[[-34 -22  59]
 [-52 -24 -64]
 [ 34  -9  63]
 [-57 -23  35]
 [ 61   9  20]
 [-42   4 -35]
 [-40 -44  38]
 [ -8  18 -11]]
->
[[-57 -23  35]
 [-52 -24 -64]
 [-42   4 -35]
 [-40 -44  38]
 [-34 -22  59]
 [ -8  18 -11]
 [ 34  -9  63]
 [ 61   9  20]]

[[-16  41 -15 -45  16 -19 -27   1  13  60 -30]
 [-68  16 -71  16  42 -41 -60 -33  45  25  57]
 [ -7  22  -1  -4  -5  13  21 -17  -8  31 -34]
 [-18  -8 -57  33  -4 -31 -34  36  -1 -12  41]
 [ 35 -18  43 -63  28 -16 -30  28  31 -28  -5]
 [ 20  35   1 -30 -30   1   7  41 -36  51 -56]]
->
[[-68  16 -71  16  42 -41 -60 -33  45  25  57]
 [-18  -8 -57  33  -4 -31 -34  36  -1 -12  41]
 [-16  41 -15 -45  16 -19 -27   1  13  60 -30]
 [ -7  22  -1  -4  -5  13  21 -17  -8  31 -34]
 [ 20  35   1 -30 -30   1   7  41 -36  51 -56]
 [ 35 -18  43 -63  28 -16 -30  28  31 -28  -5]]

[[-11  22   7 -14  18  14]
 [ 59 -18   3  35 -17  -7]
 [ 64  -1   6  36 -17  -2]
 [ -2 -30 -10   8 -28 -20]
 [-53 -14   2 -35 -21 -20]
 [  7  30 -14  17  11  36]
 [  1  27 -17  11  14  24]
 [ 17 -10 -16  19  -3 -10]
 [ 37   6  -4  29   2  19]
 [ 32 -22   7  16  -9 -14]]
->
[[-53 -14   2 -35 -21 -20]
 [-11  22   7 -14  18  14]
 [ -2 -30 -10   8 -28 -20]
 [  1  27 -17  11  14  24]
 [  7  30 -14  17  11  36]
 [ 17 -10 -16  19  -3 -10]
 [ 32 -22   7  16  -9 -14]
 [ 37   6  -4  29   2  19]
 [ 59 -18   3  35 -17  -7]
 [ 64  -1   6  36 -17  -2]]

[[ 58  10   8  -6   4  22 -17]
 [ 14   3  19  -2   4  17 -18]]
->
[[ 14   3  19  -2   4  17 -18]
 [ 58  10   8  -6   4  22 -17]]

[[  4 -30]
 [ 29   3]
 [ 68  26]
 [ 51  63]]
->
[[  4 -30]
 [ 29   3]
 [ 51  63]
 [ 68  26]]

[[ 11  23  22   0  -7  15  25 -38 -26 -26 -69  42   7  -5 -18  15]
 [ -9 -43 -13 -32 -43 -51  15 -37 -72   4  29  24 -38  51  -7  14]
 [ -3  23  22 -30 -10 -31  25  32 -42  44  29  15 -17 -28  -9 -42]
 [ 31 -51 -15  10 -18 -33 -32 -19  23 -31 -15   7 -53 -28 -13 -41]
 [ 24 -60  -5  28 -43 -10 -32  32 -65  14  11  42   7 -19 -68  15]]
->
[[ -9 -43 -13 -32 -43 -51  15 -37 -72   4  29  24 -38  51  -7  14]
 [ -3  23  22 -30 -10 -31  25  32 -42  44  29  15 -17 -28  -9 -42]
 [ 11  23  22   0  -7  15  25 -38 -26 -26 -69  42   7  -5 -18  15]
 [ 24 -60  -5  28 -43 -10 -32  32 -65  14  11  42   7 -19 -68  15]
 [ 31 -51 -15  10 -18 -33 -32 -19  23 -31 -15   7 -53 -28 -13 -41]]

[[  7 -23   3   3 -27  -5  21  11 -30  19]
 [-38  -1  -8  -2 -61   2 -19 -28   4 -14]
 [-39   6  10  -2 -15   2 -16 -12  35   5]
 [-34  16  -1  -1  28   1 -11   8 -36   9]
 [  6   4 -20  -7  16   2   7  11  17  12]
 [ 16  -2  -7  -7  25  -2   1 -26 -23   3]
 [  2 -26   9  -6 -29  -6   9   6 -23  10]]
->
[[-39   6  10  -2 -15   2 -16 -12  35   5]
 [-38  -1  -8  -2 -61   2 -19 -28   4 -14]
 [-34  16  -1  -1  28   1 -11   8 -36   9]
 [  2 -26   9  -6 -29  -6   9   6 -23  10]
 [  6   4 -20  -7  16   2   7  11  17  12]
 [  7 -23   3   3 -27  -5  21  11 -30  19]
 [ 16  -2  -7  -7  25  -2   1 -26 -23   3]]

[[ 49 -57   0 -42  17]
 [ -9 -58   9   0 -23]]
->
[[ -9 -58   9   0 -23]
 [ 49 -57   0 -42  17]]

[[-33  12   5  37 -17  42]
 [-17  -3  -1   7   1   7]
 [-22  15  -3  12 -22  15]
 [ 41 -53 -26  16  35  21]
 [ 42 -22  13 -31  27 -36]
 [ 12 -17 -22  23   5  29]
 [ -6  12  52  16 -22  13]
 [-24  -9  -8  41 -20  48]
 [ 49  13 -10 -57  48 -65]]
->
[[-33  12   5  37 -17  42]
 [-24  -9  -8  41 -20  48]
 [-22  15  -3  12 -22  15]
 [-17  -3  -1   7   1   7]
 [ -6  12  52  16 -22  13]
 [ 12 -17 -22  23   5  29]
 [ 41 -53 -26  16  35  21]
 [ 42 -22  13 -31  27 -36]
 [ 49  13 -10 -57  48 -65]]
---
[[  3  -1  -7   2  -4   4   8   0  11]
 [-10  -3  -6  10 -23   6   0  12   4]
 [  0   2   0   5  -6  22   3   6   3]
 [ 27   7  14  12 -13  -7  -9  72  56]
 [ -5  -5   1  14  -9   9   3  -3  13]
 [  2   9   7   7 -10   1  -5   2  10]
 [ -9   3   3   7  -7   5  -8  -1   8]]
->
[[  3 -10   0  27  -5   2  -9]
 [ -1  -3   2   7  -5   9   3]
 [ -7  -6   0  14   1   7   3]
 [  2  10   5  12  14   7   7]
 [ -4 -23  -6 -13  -9 -10  -7]
 [  4   6  22  -7   9   1   5]
 [  8   0   3  -9   3  -5  -8]
 [  0  12   6  72  -3   2  -1]
 [ 11   4   3  56  13  10   8]]

[[ 58 -26   5]
 [ -7 -26  23]
 [ 27 -44  22]
 [-30 -30  15]
 [-23  -1  42]]
->
[[ 58  -7  27 -30 -23]
 [-26 -26 -44 -30  -1]
 [  5  23  22  15  42]]

[[-10  66  41]
 [ 42   2 -16]
 [-47  27  29]
 [-45  11  -6]]
->
[[-10  42 -47 -45]
 [ 66   2  27  11]
 [ 41 -16  29  -6]]

[[ 36  61  51 -29 -39 -25 -49]
 [ -7  11   9 -12 -13 -11 -17]
 [-12  28  36  41  41  45  28]
 [ 20 -18 -27 -40 -38 -40 -32]
 [ 59  23   7 -53 -59 -51 -62]
 [ 50 -17 -10  58  64  67  36]
 [ 62  22   4 -63 -67 -61 -70]
 [-35  -2   5  24  25  20  37]
 [ 42  67  55 -34 -45 -31 -53]]
->
[[ 36  -7 -12  20  59  50  62 -35  42]
 [ 61  11  28 -18  23 -17  22  -2  67]
 [ 51   9  36 -27   7 -10   4   5  55]
 [-29 -12  41 -40 -53  58 -63  24 -34]
 [-39 -13  41 -38 -59  64 -67  25 -45]
 [-25 -11  45 -40 -51  67 -61  20 -31]
 [-49 -17  28 -32 -62  36 -70  37 -53]]

[[-45 -25  72  18  -9]
 [  3   0  47 -16  28]
 [-31   6  20   3  -3]]
->
[[-45   3 -31]
 [-25   0   6]
 [ 72  47  20]
 [ 18 -16   3]
 [ -9  28  -3]]

[[  5 -34  16 -76  12  34 -36]
 [ -6  20  20  31 -32  42 -30]
 [ -5 -47 -21 -45 -13 -16 -42]
 [-31 -26  14 -60  25  33 -30]
 [ 48  17  30   2 -21  40 -49]
 [ 27  49   7  14  58 -33 -27]
 [ 56 -33  28  11   2  -8 -31]
 [  1 -59  28  49 -41  16 -38]
 [ -8  15  13  46 -40  35  21]
 [ 16 -34  -3 -61 -20  20 -36]
 [-24  19   8  53 -47  34 -27]
 [ 63 -10  -4  30 -20 -34  39]]
->
[[  5  -6  -5 -31  48  27  56   1  -8  16 -24  63]
 [-34  20 -47 -26  17  49 -33 -59  15 -34  19 -10]
 [ 16  20 -21  14  30   7  28  28  13  -3   8  -4]
 [-76  31 -45 -60   2  14  11  49  46 -61  53  30]
 [ 12 -32 -13  25 -21  58   2 -41 -40 -20 -47 -20]
 [ 34  42 -16  33  40 -33  -8  16  35  20  34 -34]
 [-36 -30 -42 -30 -49 -27 -31 -38  21 -36 -27  39]]

[[ -5 -25  38  69 -16]
 [ 45 -28  13   8  43]
 [-13 -34  49  -8 -12]
 [ -9   2  23 -35  -9]
 [ -6  23 -55 -45   1]
 [-14  64 -13 -46 -11]]
->
[[ -5  45 -13  -9  -6 -14]
 [-25 -28 -34   2  23  64]
 [ 38  13  49  23 -55 -13]
 [ 69   8  -8 -35 -45 -46]
 [-16  43 -12  -9   1 -11]]
